Rows, each with the group of its hidden value
[  44   71   34  -71  -67  109   -1  113   70   43    8  -11   48   56
   -9  -40  -43 -122   16 -124   48  108 -130   12   29    6    3   62
   46   86  -17  -49  -39   91  -75  -58   85   10  -78  -36  -14   24
   14] => JF
[ 103  -88 -204   -2  -18  -35  -33   35  -52 -187  -87  -97   81  -50
  -44  148   18 -208   -5   17  -38   38 -190 -147  -55   -4   81  -73
   54  107    3  -31   50  -49   26   87  -27   37 -144   75  -95   18
  -84] => Hc
[  42   -7   51  -36   10    0  -13   43  -46   56 -102   44    7  -24
   14  -47  -26  -30  -58   68   37   92   22  -75  -55    5   11   87
   -1   21   12   47   73  -55    9  -44   -9   54  -30  -33   12  -24
   43] => PN
[ -24   50   17  -78   50   -6   88   -8   27   88  108  -12 -183  104
  -39  -66  101  193   92 -152  -63   18   69  140   24 -160   -1  -68
   15 -116  -45  -58  -92  -14   31  -20 -121  -65   35   19  120   -9
  -20] => Rt
[ 171 -194  -35  112  -18   22 -135  198  -85 -117 -132 -184   74 -119
  -69   98   93   71  -14    5    2  136 -141 -276  -86  -42  187  -32
  -23  168 -125  173   58   -5  169  118 -119   79 -241  125 -119   17
  -50] => Zd
[ -37   20  -51  -38   62 -106  -11   53   90  -48   76   58  -47    1
   14  -81   -2   32  -48    7   27   12   75   64  -31  -19   98   61
   -4  -70  -28  -29  104  -71  -16  -52    8  -33   55  -64  -20    5
   24] => PN
[  22  -49 -176  -44  -21   -8   12   51   18 -152  -13  -88   75    3
  -39  108  -18 -234   38  -49   14   64 -164  -23   21   -6   57  -34
   49   87  -22  -97  -27   -9  -19   10   -6   18 -139   64  -58   45
  -55] => Hc
[  51  -42 -153  -27  -35  -11   48  -33  -44 -117 -103  -88   36  -16
  -29  143   20 -176   97   33   12   14 -174  -26   -8  -23   11  -91
   86  139   -1  -28  -59   -5   -5  132    0   26 -102   64  -30   14
  -68] => NQ
[ 18 -12  67 -27 -33  46 -33 111   6  46 -88  41  47  29  12 -41 -61 -76
 -70  -9  11 101 -16 -27 -50  17  28 113  -3  14 -32  -6  59  14 -21 -92
  29  49 -53 -62 -32   1  66] => NQ
[ 11 -16 -42 -33  43 -69 -26  17  -2  -8 -30  58 -26 -30  30 -38 -33  -9
 -60  89 -18  32  56 -15 -71 -18  35  50  -6 -18  35  27 120 -97   3 -33
  -9  19  21 -58 -19 -17  28] => TM
[ -21   -5   78  -59  -19   49   40   53   -3   60  -97    1   25   42
  -21  -16  -36 -103   24    3  116  134  -12   13   36   26   -3   90
   20   54  -49  -26  -52    2  -10  -60    1   38  -74   -5   34   17
   46] => Rt
[  60    1   17  -56  -14    6   -4  -44  -58   76 -142   68  -22  -45
   10  -19  -22  -42  -74  115   -2   98    2 -109  -75    4  -54   55
   24   43   97   46   65 -107   30   15   -1   48  -23  -47   24  -86
   13] => Hc
[ -29   64  -45  -74   73 -139   73  -98   62  -21   27   59 -130   -5
  -29  -55   88   71   22   67  106    0   79   55    8  -12   45  -10
   62  -50    7  -31   26 -131   16   83   -9  -76  103  -31   65  -45
  -37] => Rt
[ 137   53   76  -34   16   53   33   -9 -141  127  -46    3 -200  209
  -49   10  139  197   46 -184 -305  -93    5   31 -133 -181  -20 -173
   51 -185  -34  -47   26   47   11   18 -133  -57   91  -28   74    8
  -36] => CM
[ -28   73   -6  -54   64  -92   59  -26   90   16   98   25 -151   26
  -10  -85   88  175   78  -14   60  -18   76  132   14  -76   56  -27
   41  -45  -36    3   -9  -41    1   62   -9  -83  102  -41   61   -9
  -17] => TM
[  24   22  -84  -80  -12   10   82   25  -24  -66  -34  -72   65   -3
  -23   46    1 -211   87  -35  116   73 -148   -9   61   -7   12   -3
   63   97  -29  -67  -88   26  -57    5    1   43 -111   83   33   44
  -36] => TM
[ 36   5   4 -27 -26   5 -38  46  17  39 -58  69  -2 -29  37 -52 -40   0
 -88  38 -41  58  -8 -38 -91 -22   6  75   4  16  43  34  89 -35  -3 -23
  36  36 -11 -81 -30 -59  38] => CM
[  -1    1   19  -42   30  -59   -7    9   18   17  -63   70  -28  -17
   -4  -55   -6  -11  -75   79   63   77   62  -37  -42   26   41   85
   10  -21    8    4   90 -104   20  -24    2    4   18  -56    4  -38
   27] => NQ
[  35   75  -52  -71   24  -90   33  -96   36    6  -21   82  -90  -45
   -1  -52   51   29  -35   90   45   12   13  -26  -48   -6   -2    3
   68    2   84    7   67 -119    2   95   40  -40   80  -63   34  -89
  -37] => Hc
[ 107   76   33 -112   70    2   87  -81 -135   98  -18    1 -199  181
 -105    1  159   76   35 -154 -152   -2   33  -31  -35 -113  -32 -142
   63 -199    5 -124   -8  -74   29  -18 -175  -74   63   42  146   -1
  -82] => Hc
[   3  -11 -105  -49  -34   30   19  -11   36  -70  -52  -45   13   96
  -23  125  -58 -211  111    3  -21   10 -116   98   20   18   -7  -67
   85  117    5  -79  -30   20  -60   52   69  -33  -36  -39  -66   72
  -24] => JF
[  59  -39 -158  -13  -36  -17   14   15   -9 -146  -70  -84   51   -1
  -30  131   16 -175   68   -2   -5    2 -183  -25  -22  -12   55  -80
   81  119  -25  -43  -16   16  -18  111   23    9  -93   41  -70   32
  -65] => CM
[  35   -7 -132  -27  -43   -7   36   29    7 -120  -50  -63   58    8
  -10   94    1 -176   70  -28   13   -3 -177   17  -10  -19   44  -49
   78  103  -35  -57  -36   48  -51   77   44   19  -79   29  -50   32
  -41] => NQ
[  20   30   25  -55  -47   66    3   82   47    8  -47   -7   45   76
  -22    6  -46 -154   23  -60   55   88  -93   25   18   37   19   51
   51   70  -39  -63  -16   56  -62  -41   73    0  -55  -44  -30   43
   18] => HT
[ -36   53  -16  -65   66  -88   61  -41   70   21   70   28 -130    3
  -10  -75   63  125   62   23   80   19   82  101   24  -60   34   -5
   32  -27   -9    5  -12  -76   13   42  -23  -59   71  -26   69  -20
  -12] => TM
[-69  26 -57 -71  44 -70   3  25 138 -13 111  60 -73  17  -3 -84 -15  27
 -39 -25  29  67  76  95  12 -28  49  63  -1 -62  10 -67  44 -92   1 -67
   5 -55  31 -67   4 -22  13] => Hc
[  -3   13  141  -41  -46  120  -39  141   78  104  -39    9   14  115
  -20  -46  -74  -54   14  -75   52  144   -7   58   27   37   17  103
   10   60  -64  -18   -9   68  -32 -104   64   -9  -50  -91  -32   55
   73] => JF
[  0  38  -6 -49  59 -93  10  11  45  -7  16  54 -55 -26   3 -83  27  41
 -30  56  88  38  64   5 -21  -2  68  57  18 -30  -8  13  82 -86  -1  -3
   6 -22  52 -45  19 -15   8] => TM
[ 261 -234  197  151   -4   80 -173  254 -163    7 -256 -239   52 -171
 -152   40  206  247  -25   47  183  303  -86 -489  -57   11  232   28
  -46  228 -205  325   32  -34  308  163 -206  100 -315  194  -56   -8
  -51] => PN
[  26   29   14  -56  -25   24   41   71  -13  -12  -76  -10   67   21
  -13   -7  -16 -163    8  -31  103   81  -92  -27   13   28   32   67
   44   52  -54  -49  -20   36  -55  -38   32   45  -72   15   11   26
   15] => Zd
[  -7  -34   27  -28   -5   21  -69   83   44   38  -50   66    3   52
   14  -28  -94  -61  -82   26  -53   90   48   14  -62   20   22   94
  -17   -8   13  -14  112  -48   -6 -105   30    8  -11 -113  -65    7
   67] => HT
[ 242 -155    5  124  -66   78 -177  195  -58  -62 -136 -176   45 -134
  -70   76  119  159  -25   -9  -34  144 -189 -325 -120  -51  162  -55
    2  224  -79  234   65   26  182  194  -64   55 -226   80 -137  -31
  -71] => HT
[ -20  118  -43  -74   36  -68   24  -27  176    9  160   56 -157   53
  -12  -95   60  138   45  -60   17  -23   42  152   14  -53   45  -31
   64  -36   16  -40   22  -37  -30   60   66 -131  129 -104   16  -22
  -33] => JF
[ 252 -203   53  160  -49   57 -199  214  -81  -65 -186 -192   39 -153
  -95   80  156  220  -38   31    8  172 -153 -379 -130  -32  208  -42
  -12  224 -126  279   86   -1  240  219 -102   58 -239   96 -145  -32
  -68] => Hc
[  67  -26 -166  -46  -50   36    6   16   -9  -98  -39  -78   55   -5
  -19  113  -24 -203   52  -33  -46   48 -193  -38  -10  -31   -3  -66
   63  132   39  -49  -33    7  -24   56   17   26 -127   41  -52   14
  -60] => HT
[ -56  -53 -119  -81  -16   53   21   26   52  -56    0  -62   34   99
  -32  111 -108 -263   91  -39  -11  101  -74  110   74    7  -25  -16
   32   89   11 -126  -66  -20  -37  -72    3   -8 -113    2  -41   85
   -2] => JF
[  29    2 -134  -46  -62   45   21   31   37  -81  -14  -60   48   31
   -4   91  -39 -185   79  -57  -32   23 -182   49    3  -31   -2  -51
   71  123    8  -66  -55   58  -60   46   60    8  -91    3  -54   30
  -35] => HT
[  43   73   -8  -45  -46   27   52   82   21  -35  -28  -28   61   20
    2  -13   12 -121   58  -77   94   20 -153   22   11   -4   48   26
   72   81  -74  -38  -46  111  -93   22   80   25  -47    7   -1   35
   -3] => PN
[  67  -53 -170  -18  -33   27  -45   75   28 -137   -6  -97   59   26
  -33  123  -31 -193   45  -57  -65   39 -175  -25  -12  -13   61  -71
   51  120   -4  -53   19   14  -18   36   21   -2 -121   20 -110   63
  -55] => JF
[  -1    6   -7  -35  -23   27   44   56    8  -32  -62  -46   38   70
   -6   51  -29 -139  111  -15   67   24  -91   89   27    5   30   -2
   60   92  -78  -36  -52   78  -69   13   50   10  -43   -8  -20   82
   15] => TM
[  67   25  -11  -40   -1  -26  -58   24    9    8  -71   90    2  -11
   15  -42  -38  -69 -123   64  -30   49   -2  -88  -99   37   25   70
   24   -4   65    4  161  -81  -19  -25   58    8   26 -102  -49  -42
   18] => HT
[  77   68  147  -43  -48   57    9   35   -5  101 -142   42    1   18
  -23  -58   23  -21  -15   28  128  106  -50  -76  -22   57    3   82
   66   79  -22   40    8   25  -18   39   79   11   -5  -62   24  -33
   22] => Hc
[  62   80   -8  -51   -9  -16  -30  -18   69   52    6   83  -76  -21
   23  -76    5   65  -49   40  -22   22   -2  -14  -71  -18   -3   21
   47   32   88   45   95  -57  -15   57   81  -36   69 -114  -14  -71
   -5] => JF
[  46   -2 -117  -25  -31   -7   54   13  -20 -109  -62  -82   45    7
  -12  101   17 -156  116   -7   35  -15 -172   23    2  -24   37  -71
   85  128  -43  -28  -57   57  -51  106   35   19  -72   46  -29   47
  -46] => PN
[  44   45   40  -57   57  -17   50   -4  -42   69   31    7 -184  168
  -62  -26  122  157   42 -151 -148  -35   64   75  -48 -127   29 -102
   34 -182  -60  -84    9  -17   21  -19 -125  -80   81  -12   80   19
  -30] => NQ

[-110  202  -34  -34 -144  -81  135  -25 -144   95   24  226  100  -45
  197   -6   -4   34   34  -54   15  -15  -88  128 -114  107   59   90
  163   -7   80   34  -48  -99  -38  -66    4    1  -48  224   97   25
  -13] => M
[  96   55   -4 -123  -51   -5  233  -30   55 -103  217 -111  104  133
  139  -29 -131 -162  258 -129 -161 -148 -276  -44 -151 -102    4   23
  -68 -115   54  160   14 -103  -54 -171   55    8   54  104   14  -35
 -180] => S
[ 252   41   62 -168   40   60   -9  280  -16  -88 -174  -71   94   78
  273   16  200 -171   66  -38  -42  -73   43   16 -196  -81  -76 -119
  -86  295   24   36   16 -102   27  -14   72  -85  111  184  -31  -58
 -135] => S
[ 172   89  -51 -155   28   26   -6  197  -14  -72 -141   28  137  -17
   64   21  103  -46  -48   42  -43  -48   48   16  -54   55   32  -48
  -89  215  -36   28   -6  -13   -9  145  121  -50  116   69   25  -92
   -1] => A
[-180   -1   68 -105  -59  -12   91 -290  140 -117  453  118  -17   59
 -413  164 -533  407  -37  -45   21 -164 -167 -120   74   80  198  257
   85 -352  -76  102  -74   75  -68   63 -193   86 -103 -100   46  256
   50] => X
[-187  281 -274 -105  312  -20  -23 -176   57   -2 -236  414  104  -70
  197  261  -78  201  -93   28   40 -244   74    2  -35  366  -24  140
  359 -235 -153  -36 -134   27  274  248  116  -32  114   69 -108  -83
  -52] => Y
[ -31   76  137  -61   -4   16 -113  -62   51   29   58  164   -5  107
   59  129  -94  208  -41  -45   59  -44   -2   11  -93   75    2  109
  119  -17   84   29 -101  -15    0   29 -213   22  -64   62   17  187
  -45] => X
[-148  -24   71 -150  -18   70  212 -155   41  -86  224   41  -48   17
  -55   66 -414  286  258 -114   64 -151 -100  -37  -25  -18  101  202
   32 -295  -24   34  -16 -105  -45 -111  -75  118  -68   13   83  173
   10] => A
[  62  233 -217   96   37 -197    3 -165  -27  303 -367  281  180  -34
  393   38  269 -161  -42   -8  -29  -48  -36   -3  -50  167 -165 -147
  107   85   72 -114 -146 -127 -140   57   39  -73   52  170  -76 -256
 -183] => S
[  24   59  -36 -311  193  131  100  239   14 -224 -159  100   78   -1
  384  231  -38   94  142 -112  108 -307   91   45 -267   26  -59   56
  192   98 -150   65   -1  -88  385   27  189 -120  206  337 -144    1
 -180] => Y
[ 220   -7  -47 -258    4   33   31  184  157 -104  -40   56  252   54
  327  230  -51  110   99 -104   69 -217  -84   27 -182    9  -70   11
  -38  280  -24  172  -97   26  235  168  141 -131  319  289 -148  -92
 -252] => X
[  11  152 -188 -141   -5 -148   89    0   16   61 -175  333  259  -85
  359  262   13  115  -68  -65  127 -233  -15   29 -134  183  -83   -7
  237  180  -82   45 -143    6  217  182  161 -180  234  395 -179 -168
 -232] => S
[ -75  173   55 -352  275  167 -202   97  212 -235   26  340  142  168
  461  460 -260  456   48  -86  140 -264   51  133 -273  311  -66  347
  403  -44   19  268 -182  195  710  297  -14  -44  306  224 -140  169
 -189] => A
[-128  209 -153 -113  181  -39   40  -81   20  -10 -156  326   88   -4
  333  257   -5   86  -36  -84   70 -285    7    7 -190  189  -89   66
  374  -89 -105    7 -105  -55  275   54   68 -121   97  288 -174  -29
 -200] => Y
[ 116  117 -100 -275  189  191  106  447 -162 -248 -331  -44   41 -115
  173  -40  215 -158   59   37  -29 -127  208   86 -161    3   57  -58
  -33  216 -181  -41  137 -144  145   34  323  -66  115  151   48  -99
   79] => Y
[ 134    1   -2  -14 -133  -79   70  -40   27  122  -15   30  113   14
   74    7   19   -2   42  -61   11  -45 -113  -28  -42  -66  -11  -81
 -121  140   46  -19  -68 -125 -231  -25  -49  -24   -2  127   -3  -34
 -110] => M
[  70  137 -181   53   18   25  333  -32 -163   23 -100 -223  -33  -43
  -48 -383  166 -497  269   -6 -309    9 -170  -57   13 -147   72 -150
 -272 -212  -11 -120  162 -331 -486 -321  174  115 -176 -146  208 -188
   88] => Y
[  81  104 -137   76 -153 -187  138 -205   26  225  -14  107  172    5
  125  -26   41 -116   48  -65  -72  -49 -230  -52   -7   13  -50  -92
  -69   18   85   -6 -102 -113 -292  -44   -8  -31    9  114  -11 -162
 -160] => X
[ -40  149  -76 -171  122  -28   11  -17   59  -23 -115  286  143   18
  360  267  -74  176   19  -74   99 -221   16   33 -167  184  -82   92
  274   14  -37   64 -128    4  291  130   54  -87  169  269 -133  -25
 -192] => S
[ -16  231 -258   -8    1 -142   59 -242  116  156  -19  288  264   10
  244  125  -68   54   30  -36  -69 -116 -234   28  -17  243  -37   84
  101 -109   66  103 -180   33   22  165   76  -14  160   89  -42 -183
 -156] => X
[  23  178  -49 -106   48   13   21  156 -135   22 -265  158   72  -64
  245   -2  160  -36    2   25   15  -11  123   93  -98  119   -7  -12
   78  137    9  -53  -11  -97   20   47   95  -19   32  144   69  -64
   27] => S
[  82   15   82 -102   20  127   -7  105  -28  -49  -52  -64  -39   10
 -106  -96  -27   59   83   36  -36   51   62    9   20  -24   99   32
 -190   22   25  -51   34 -102 -205    3  -48  114  -80 -133  174   82
  150] => X
[ 204  -73  114  -26    1  144   10   52   25   27  -63 -240  -73   70
 -111 -216   23  -72  220   10 -107  105  -20  -48   51 -174   54  -70
 -407   12   97 -100   50 -208 -436 -115 -106  174 -135 -241  201   50
  115] => M
[ -83  265 -218   53   10 -255   57 -309   44  180  -40  367  200   16
  218  185    9  -25 -141  -47  -39 -184 -169  -54  -71  235  -89   -3
  305 -114   -1   27 -177    4   23   87   -2 -114   57  216 -149 -145
 -237] => C
[ -12   -1  135 -151   37   31   40  -13   47 -210  240  -14  -57  105
 -244  121 -213  102  -86  -39  -24 -186  -23 -134  -82  -44   96   62
   84 -103 -116   54   19   -9   -3  -30 -122  -30  -86   31  -35  204
  -37] => C
[ 237 -209  290 -311  179  352  -26  485  -55 -417  -81 -392 -235   29
 -372  -95   -2    9   43   58    1  -60  322 -111  -51 -286  160  -87
 -331  200 -215 -120  228 -167 -140  -61   -8   52 -121 -156  120  243
  222] => Y
[ -20  215 -157  128 -120 -266   26 -302   15  268  -18  289  176    9
   74   61   62  -55 -163  -13  -63  -46 -183  -54   12  168  -48  -50
  128  -32   77  -14 -162  -20 -220   57  -82  -66  -31  115  -46 -127
 -143] => A
[   0  141  -73  116  -34 -177  -26 -442  210  237  143  199  136  184
  145  120 -122   34   39  -98  -99  -98 -324  -99  -25  110 -110   44
   78 -225  169   77 -213  -10 -166   -1 -215   23   -8    0  -77  -29
 -254] => X
[ 280   42   19  -20   28   26   15   26   73  -29   16 -228   53  163
  -38 -165  118 -316  108    7 -266   18 -158 -106  -29 -122  -10 -134
 -302   18   91   33   31 -107 -312  -79  -24   56  -27 -161   79  -84
  -55] => S
[ 169   21  -32 -186   14   86   25  207   14  -89 -110  -19  119  -31
   34   12   14   48   47   19   -5  -47   37   29  -31   12   60   -7
 -171  198  -39   28    2  -36  -31  133  120   -4  120   36   57  -57
   33] => X
[-132   -5  163  -72 -202  -98  104 -268  120  -96  584   96   11  153
 -322  180 -456  278  -80 -121    2 -181 -273 -121  -52  -14  142  199
  150 -236    0  185  -81   70  -62  -61 -268  -11 -119   83  -22  294
 -102] => X
[  68  -64  142 -241  198  313   56  253  -67 -222 -163 -200 -167  -26
  -84 -133 -104  107  282   41    4   15  234    9    6  -94  123   63
 -247  -58  -65 -121  138 -192 -118  -57   38  199  -85 -211  231  136
  251] => S
[ 132  -12  107 -195  -74   71   12  142   69 -200  250  -74   83   86
 -188   55 -160  105  -37  -10  -52  -77  -91  -15  -66  -44  149   76
 -116   93  -29  153    7   41  -14   82  -29   -5   36   20   52  133
   12] => M
[ 193  -97  150 -243   79  135  -91  195  133 -170  -22  -54   32   92
   19  167  -98  194   27  -35   84 -135   89  -54  -99  -62   -2   14
 -106  202  -53   49  -31   -3   80  121  -52  -33  111   62  -56  112
  -72] => A
[ -34   98  -92 -322  241  105   27  156   56 -184 -204  247  126  -56
  341  311 -135  292   69  -44  167 -281  157   59 -165  195  -30  139
  242   52 -162   54  -74   15  448  223  188  -78  255  256 -127  -17
 -107] => C
[  34   86   -7  -75   85   70  164  -14  -37  -32  -54  -74  -23   57
  164 -109  -14 -148  276  -62 -118  -62  -72  -16  -91  -58   -9    0
  -69 -160   42  -26   43 -207 -138 -186   33   94  -57  -18   98  -21
  -30] => C
[ -53  205  -13   60   -3 -127   11 -158  -66   70   28  150    1   65
  -52   -6   70 -131 -157    7 -119  -49  -66  -69  -52   87   13  -31
  162 -116   19  -38  -36  -67 -171  -64 -120  -26 -158   35   15   33
  -41] => C
[  91  -34  129 -161  -90   96   86  209  -77  -64  -32  -52    1   -7
   78  -33  -13   60  131  -59   64  -24   47   50 -109 -110   53    3
 -113  179   18   -8   39 -148  -94  -84   -6   12  -20  136   95   92
   23] => X
